Facts:
baklokor -laklir-> 825; begom -laklir-> 825; brematek -laklir-> 825; brifel -laklir-> 540
brupem -laklir-> 130; bruvi -laklir-> 411; bukulil -laklir-> 21; dema -laklir-> 130
drovon -laklir-> 825; drudu -laklir-> 411; druklo -laklir-> 63; druzom -laklir-> 825
fabrus -laklir-> 825; favo -laklir-> 825; fefloklok -laklir-> 130; fetran -laklir-> 825
fizam -laklir-> 63; flaligrus -laklir-> 540; flatros -laklir-> 21; flibrok -laklir-> 411
flimak -laklir-> 825; flomil -laklir-> 21; fomo -laklir-> 411; fotago -laklir-> 540
gasta -laklir-> 411; gelan -laklir-> 411; gibak -laklir-> 825; gigufo -laklir-> 130
giklel -laklir-> 540; gisek -laklir-> 825; gizetral -laklir-> 130; gragi -laklir-> 825
graklam -laklir-> 63; gratrefle -laklir-> 825; gridel -laklir-> 540; griska -laklir-> 825
grokim -laklir-> 825; grudas -laklir-> 63; grupogru -laklir-> 63; guzon -laklir-> 21
kebrefler -laklir-> 63; keni -laklir-> 130; keplan -laklir-> 540; kladum -laklir-> 411
klepa -laklir-> 825; klobro -laklir-> 21; klodi -laklir-> 411; kloskar -laklir-> 825
kluve -laklir-> 540; kozi -laklir-> 411; lokun -laklir-> 411; loplegik -laklir-> 540
luta -laklir-> 540; maplim -laklir-> 825; mezu -laklir-> 825; mimigri -laklir-> 540
muritre -laklir-> 825; neple -laklir-> 825; nilu -laklir-> 130; nitamok -laklir-> 825
nobril -laklir-> 130; nodak -laklir-> 825; nonor -laklir-> 618; pazami -laklir-> 825
pefle -laklir-> 411; piflugir -laklir-> 540; pladan -laklir-> 618; plagriral -laklir-> 825
plaladrur -laklir-> 825; pleta -laklir-> 21; plimastil -laklir-> 618; plonakul -laklir-> 540
plovabar -laklir-> 825; plukigros -laklir-> 540; puvur -laklir-> 825; ripaflel -laklir-> 825
rizi -laklir-> 618; robripe -laklir-> 825; roflu -laklir-> 825; sebulim -laklir-> 825
sistuk -laklir-> 411; skezis -laklir-> 411; skomum -laklir-> 411; skoras -laklir-> 411
steflik -laklir-> 825; steklunok -laklir-> 825; studiva -laklir-> 825; stufim -laklir-> 130
stume -laklir-> 130; subam -laklir-> 63; supas -laklir-> 540; suzak -laklir-> 411
tabol -laklir-> 411; tagrol -laklir-> 21; tanar -laklir-> 130; tizaskar -laklir-> 540
trasistuk -laklir-> 411; trasu -laklir-> 825; trede -laklir-> 825; trifamal -laklir-> 618
trokor -laklir-> 411; tromes -laklir-> 825; tropok -laklir-> 618; trubron -laklir-> 825
trutram -laklir-> 825; tumon -laklir-> 825; tusto -laklir-> 21; vafum -laklir-> 618
vastin -laklir-> 825; vemimo -laklir-> 618; vogos -laklir-> 540; vuske -laklir-> 825
zagum -laklir-> 130; zatus -laklir-> 540; zeflo -laklir-> 825; zestor -laklir-> 825
zistum -laklir-> 130; zogur -laklir-> 825; zovokar -laklir-> 540; zozas -laklir-> 540
baklokor -davidrul-> vogos; begom -davidrul-> gigufo; brifel -davidrul-> supas; brupem -davidrul-> gelan
bruvi -davidrul-> keni; dema -davidrul-> loplegik; drovon -davidrul-> klobro; drudu -davidrul-> steflik
druzom -davidrul-> zestor; favo -davidrul-> tromes; fetran -davidrul-> kloskar; fizam -davidrul-> skezis
flaligrus -davidrul-> ripaflel; flatros -davidrul-> stume; flibrok -davidrul-> tizaskar; flimak -davidrul-> brifel
flomil -davidrul-> studiva; fomo -davidrul-> mezu; fotago -davidrul-> trubron; gelan -davidrul-> trasistuk
gibak -davidrul-> graklam; giklel -davidrul-> nodak; gisek -davidrul-> gragi; gragi -davidrul-> drovon
graklam -davidrul-> drudu; gratrefle -davidrul-> grudas; gridel -davidrul-> muritre; griska -davidrul-> favo
grokim -davidrul-> tagrol; grudas -davidrul-> zeflo; grupogru -davidrul-> druzom; guzon -davidrul-> stufim
kebrefler -davidrul-> kozi; keni -davidrul-> sebulim; keplan -davidrul-> plukigros; kladum -davidrul-> tanar
klepa -davidrul-> vafum; klobro -davidrul-> flaligrus; klodi -davidrul-> kluve; kloskar -davidrul-> bruvi
kluve -davidrul-> gridel; kozi -davidrul-> steklunok; lokun -davidrul-> nobril; loplegik -davidrul-> fefloklok
luta -davidrul-> grokim; maplim -davidrul-> klodi; mezu -davidrul-> nonor; mimigri -davidrul-> begom
muritre -davidrul-> subam; neple -davidrul-> zogur; nilu -davidrul-> skomum; nitamok -davidrul-> piflugir
nobril -davidrul-> zagum; nodak -davidrul-> roflu; nonor -davidrul-> zozas; pazami -davidrul-> brupem
pefle -davidrul-> rizi; piflugir -davidrul-> plaladrur; pladan -davidrul-> trede; plagriral -davidrul-> tropok
plaladrur -davidrul-> tusto; pleta -davidrul-> kladum; plovabar -davidrul-> giklel; plukigros -davidrul-> vuske
puvur -davidrul-> fetran; ripaflel -davidrul-> sistuk; rizi -davidrul-> vemimo; robripe -davidrul-> gisek
sebulim -davidrul-> gratrefle; sistuk -davidrul-> fomo; skezis -davidrul-> vastin; skomum -davidrul-> luta
skoras -davidrul-> brematek; steflik -davidrul-> zovokar; steklunok -davidrul-> mimigri; studiva -davidrul-> trasu
stufim -davidrul-> plagriral; stume -davidrul-> pleta; subam -davidrul-> flibrok; supas -davidrul-> baklokor
suzak -davidrul-> puvur; tabol -davidrul-> lokun; tagrol -davidrul-> trutram; tanar -davidrul-> gibak
tizaskar -davidrul-> nilu; trasistuk -davidrul-> pladan; trasu -davidrul-> trokor; trede -davidrul-> fotago
trifamal -davidrul-> klepa; trokor -davidrul-> flimak; tromes -davidrul-> nitamok; tropok -davidrul-> skoras
trubron -davidrul-> zatus; trutram -davidrul-> grupogru; tumon -davidrul-> kebrefler; tusto -davidrul-> pazami
vafum -davidrul-> flatros; vastin -davidrul-> keplan; vemimo -davidrul-> fizam; vogos -davidrul-> tumon
vuske -davidrul-> dema; zatus -davidrul-> plovabar; zeflo -davidrul-> tabol; zestor -davidrul-> pefle
zistum -davidrul-> neple; zogur -davidrul-> griska; zovokar -davidrul-> zistum; zozas -davidrul-> suzak

Known rows:
trutram: [  9  -9   6  -2   4  27 -31   2 -32 -28  -4   9   6  19 -26   9 -45  14
  -1  12 -61   6  -2 -11   4  54  -2   3 -17  26]
lokun: [ -8 -55  25 -12   3   3 -13  30   0   4  18 -37  22 -13  -3  -2  20  19
  -2   1 -28  21  11 -22  32 -19   3 -16 -10 -22]
nobril: [-15 -37  13  -4  -5  12 -13  31 -18   3  14 -40  20 -11 -12  -7  10  18
  11   3  12  26  15 -32  31   6   4  -4   6 -19]
drovon: [-29 -27  -4  31  30  42  22 -14 -29  31  35  -6  -1  26 -14  26 -29 -43
  25  -8 -17 -25  15   2 -49  29   2  -4   9  22]
gragi: [-26 -25  -2  29  27  39  18 -13 -30  28  30  -3   0  24 -16  25 -29 -39
  23  -8 -17 -22  15   5 -43  27   1  -3  10  21]
flimak: [-38 -26  -4  22 -29  -6  -2 -34 -65 -11  18  10 -26   6 -16  16 -16  48
  37  14  13  14  -5   7  -5 -26 -18  -5   6  16]
nodak: [-29 -14   1  18 -74  38  -1  14  26  -7  -6   7  24 -11  -6  26 -20 -10
  22  -1 -32   7   1  10 -18   3  15 -14  15   9]
ripaflel: [-28 -29  -2  32  39  42  25 -11 -31  40  41 -12   2  29 -14  28 -30 -48
  21 -10 -11 -22  16  -1 -48  32   5  -6  10  20]
sistuk: [-23 -48  20  27  51  41  31  -9 -26  41  41 -14   4  19 -13  19 -19 -45
  19  -2 -47 -32  20   3 -55   5  -7 -11  -4  17]
skoras: [-13 -44  21   2  -9  23  -1  -5  -5  -4   4   3   9  -6  -9   5  -7   3
  18   4 -52  -9  11   5 -12  -7 -12  -5  -8   5]
trifamal: [-19 -39  -8 -13  -7  29 -19  -6  47  -7  -7  32   3   5  12   4  22 -16
  35 -18 -57   0  25  22  -3 -14  18  27  -9 -30]
druklo: [-27  -6 -16  -1  -9  14  -8   8 -17   5   2  14   7   7 -12  23 -17 -11
   9  -7  17  13  16 -18 -12  20  -2  31  -7 -13]
kluve: [  6   8  -5   9  26   0 -19  18  13 -33  -1  19   8  15   2  46 -24   8
  14   3 -61   6  30  -9 -22  22  -8 -10 -31  -1]
sebulim: [-14 -40   2  -3   6   3 -15  41  -5  15  33 -52  24   0  -5   6  18  10
  -4  -9  16  37   8 -38  43   0  24 -16   6 -23]
zestor: [  3 -30  11  -4 -12  30 -29  -4 -45  -5 -10  18   6  15 -33   1 -48   7
 -12  14 -59  -2 -13  -7  16  56   6  12 -13  29]
neple: [ 10 -14   7 -38  22  -3 -21 -25 -18  -8  -2 -18   1  -8  -2   5  10 -15
  -2 -45  50 -59  35 -19  16  40 -41   8  22  -2]
zistum: [  6 -24  16 -34  23   8 -14 -21 -23  -4  -7 -20   3 -14  -8 -12  15 -14
  14 -33  52 -60  45 -19  14  38 -49  17  24 -13]
pladan: [-25  -6  16  -5 -84  29  11  10  38  -5  -8   6  30 -22  -1  41 -16 -19
  -8 -16 -42  -7   1   5 -47 -11 -14  -8  -4   7]
begom: [-31 -26  -3  17 -25   1  -6 -21 -48 -10  15   4 -15   5 -14  16 -15  34
  30   8   9   6  -1   3  -1 -13 -12  -4   7  11]
zatus: [-27 -13   6  21 -84  21   8  24  51   4 -20  34  36 -21   5  59 -24 -24
   7   3 -51  -3  11  13 -27 -10  13 -22  -1  -5]

Rows:
No name comes twice in this set of rows, the named rows included.
[-15 -13 -29 -32  16  15 -26  -5  28  -3 -18  28   2   2   9   2  27 -33
  32 -36  42 -17  49  -3  16  24  -3  52  11 -49] => graklam
[-15 -28  12   5  -9  26  -1   0 -28   0   3 -12   7  -4 -18  -1 -13   4
  23   5  -3  -7  16 -12  -5  19 -15   3   9   4] => gizetral
[  2   3  19 -22 -30   1  -1 -11 -25  -5   1 -30  18 -20 -14  28 -19 -14
 -23 -33  47 -53  15 -26 -14  33 -51 -15  21  23] => plaladrur
[ -7 -42  26   0  -2  19  -3  -8 -11  -2   5  -3   9  -5 -10   6  -7   2
  14   3 -49 -14  11   2 -10  -3 -15  -6  -7   4] => gasta
[-12 -36   2  -6  -3   0 -20  38  -3   6  26 -49  23  -3  -4   4  18  16
  -4  -8  13  38   7 -36  49  -2  21 -14   6 -24] => zeflo
[  4  20  -7   6  19  20 -28  13  -1 -54   9  -7   6  21 -10  23 -25  21
  29   2 -53  14  19 -17 -21  38 -11 -11 -16  17] => muritre
[  8  -3  21 -25 -10 -24   1  -9 -16   8  -8  -5  18 -19  -3  50 -14 -21
 -36 -31  33 -63  30 -23 -15  26 -54 -14   2   3] => piflugir
[ -6 -34 -14 -22   7  24 -31 -15  37 -11 -15  18   2   2  12  -9  32 -24
  46 -34   4 -30  41  15  29  18  10  20  23 -32] => gibak
[  7 -56  36  -8  -6  32 -21 -11 -44   7 -16  24   6   1 -31  -7 -43   7
 -18  24 -87 -12 -13   1  10  32  -2  11 -26  26] => pefle
[-20 -39   0   7  21  12  -5  30 -12  25  38 -49  20   9  -6  12   9  -6
   0 -10  12  24  11 -33  21   7  24 -15   4 -13] => kloskar
[-27  -2  10  11 -97  35   6  15  30  -8  -8  -1  33 -22  -8  36 -26 -15
  10  -8 -17  -8   1   1 -28   7  -3 -21  21  21] => trede
[-12  -5  28  -5 -62  22  11   5 -16  -5  -6 -27  28 -30 -17  21 -22 -12
  -4 -13  24 -39  15 -21 -28  25 -45 -13  23  21] => brupem
[ -5   0  -9  -7   3  24 -27  12 -38 -11 -12  28   6  21 -27  16 -51   2
 -13  11 -35  21   2 -21  -4  57  -1  40 -31   7] => grupogru
[-32 -11   1  17 -92  41   2  19  37  -7  -8   9  30 -15  -7  31 -23 -14
  23  -1 -32   4   0   9 -23   1  16 -18  17  12] => plovabar
[ 14  15  -2   7  34   1 -28  18   7 -47  -2  22   7  20  -4  46 -32  14
  12   9 -78   8  28 -14 -21  37 -12 -12 -41   6] => tizaskar

The same things again, as new rows of numbers:
Known rows:
skoras: [-10  -5 -39  -4  41  20 -14  15 -26  54 -13  -2  64]
brematek: [ -7 -18  22  -1  15  10 -21   7 -22  29  -3 -14  54]
bukulil: [ -4 -14   3  -9  21  13  -8  16 -22  37  -5  -6  55]
flomil: [  2 -15  -8  -8  -3  33 -54   5 -18  47 -22   2  46]
grokim: [-47 -17  31  -9  48  15  17   2 -20  28  -7 -24  38]
druzom: [-33 -14  57 -14  69   8 -16   8 -23  34 -18 -29  44]
gibak: [ 20 -12  -8   7  17   6   7  10 -36  15  19 -35  28]
bruvi: [ -1  -6 -29  -4  54  16   3   6 -25  32  32  30  88]
zozas: [  4 -19   5 -13  39  14  20  15 -27  48  45  55  75]
stufim: [ -6 -18 -25 -14  33  20 -13  22 -25  45  -1   0  58]
trasu: [  0 -18   8   0 -11  31 -71  -5 -17  42 -21  -5  45]
plonakul: [ -5 -18  -5 -14  26  19   6  25 -29  70  -1  21  52]
muritre: [-49 -20   4  -2  18  20  41  -3 -17  20   3 -16  36]
giklel: [-13 -24  -4 -11  -9   5  12  44 -24  86 -27  11  70]
griska: [  9 -17  -4   8  -8  -4   9  26 -31  30  -2 -37  47]
keplan: [ -4 -12  55 -30  90   9 -39  34 -34  84 -26   3  54]
plaladrur: [ -3 -22   6   6 -27 -11   5  34 -25  41 -21 -36  63]
fizam: [-13 -13  34 -30  99   9 -49  22 -29  52 -31 -26  60]
nilu: [-51 -20 -30 -19  49  29  43  13 -20  40  -3  -7  39]
drovon: [ -1 -17  27  -1  24   8 -10   0 -21  13  30   8  69]

Rows:
No name comes twice in this set of rows, the named rows included.
[-40 -16  45 -12  59  11   1   5 -21  31 -13 -27  41] => trutram
[ -6 -19 -25 -13  32  16 -14  14 -25  41  -5  -8  60] => druklo
[  2 -19   2 -13  37  16  16  16 -27  53  34  47  70] => flaligrus
[-43  -7 -55  -4  39  29  37   7 -22  45  -9  -2  51] => klodi
[  1 -18 -19 -12  42  13  -4   5 -24  24  30  19  79] => grudas
[ 19 -14 -56  -4  31  13  13  18 -39  28  14 -29  36] => graklam
[  7 -19  -1   8 -12  -6  10  27 -29  30  -5 -39  50] => favo
[ -1 -14  41 -25  72  12 -34  33 -33  81 -20   8  55] => loplegik
[-13 -26  -7  -9 -20  -1  19  53 -25  91 -34   6  74] => fotago
[ 16   0 -66   3  45  19  11  16 -39  39   9 -21  39] => kladum
[  3 -19 -43 -11  -2  43 -82  -1 -19  57 -32   3  49] => kebrefler
[ -9 -25 -35  -7 -15  -3   9  50 -24  62 -29 -21  75] => brupem

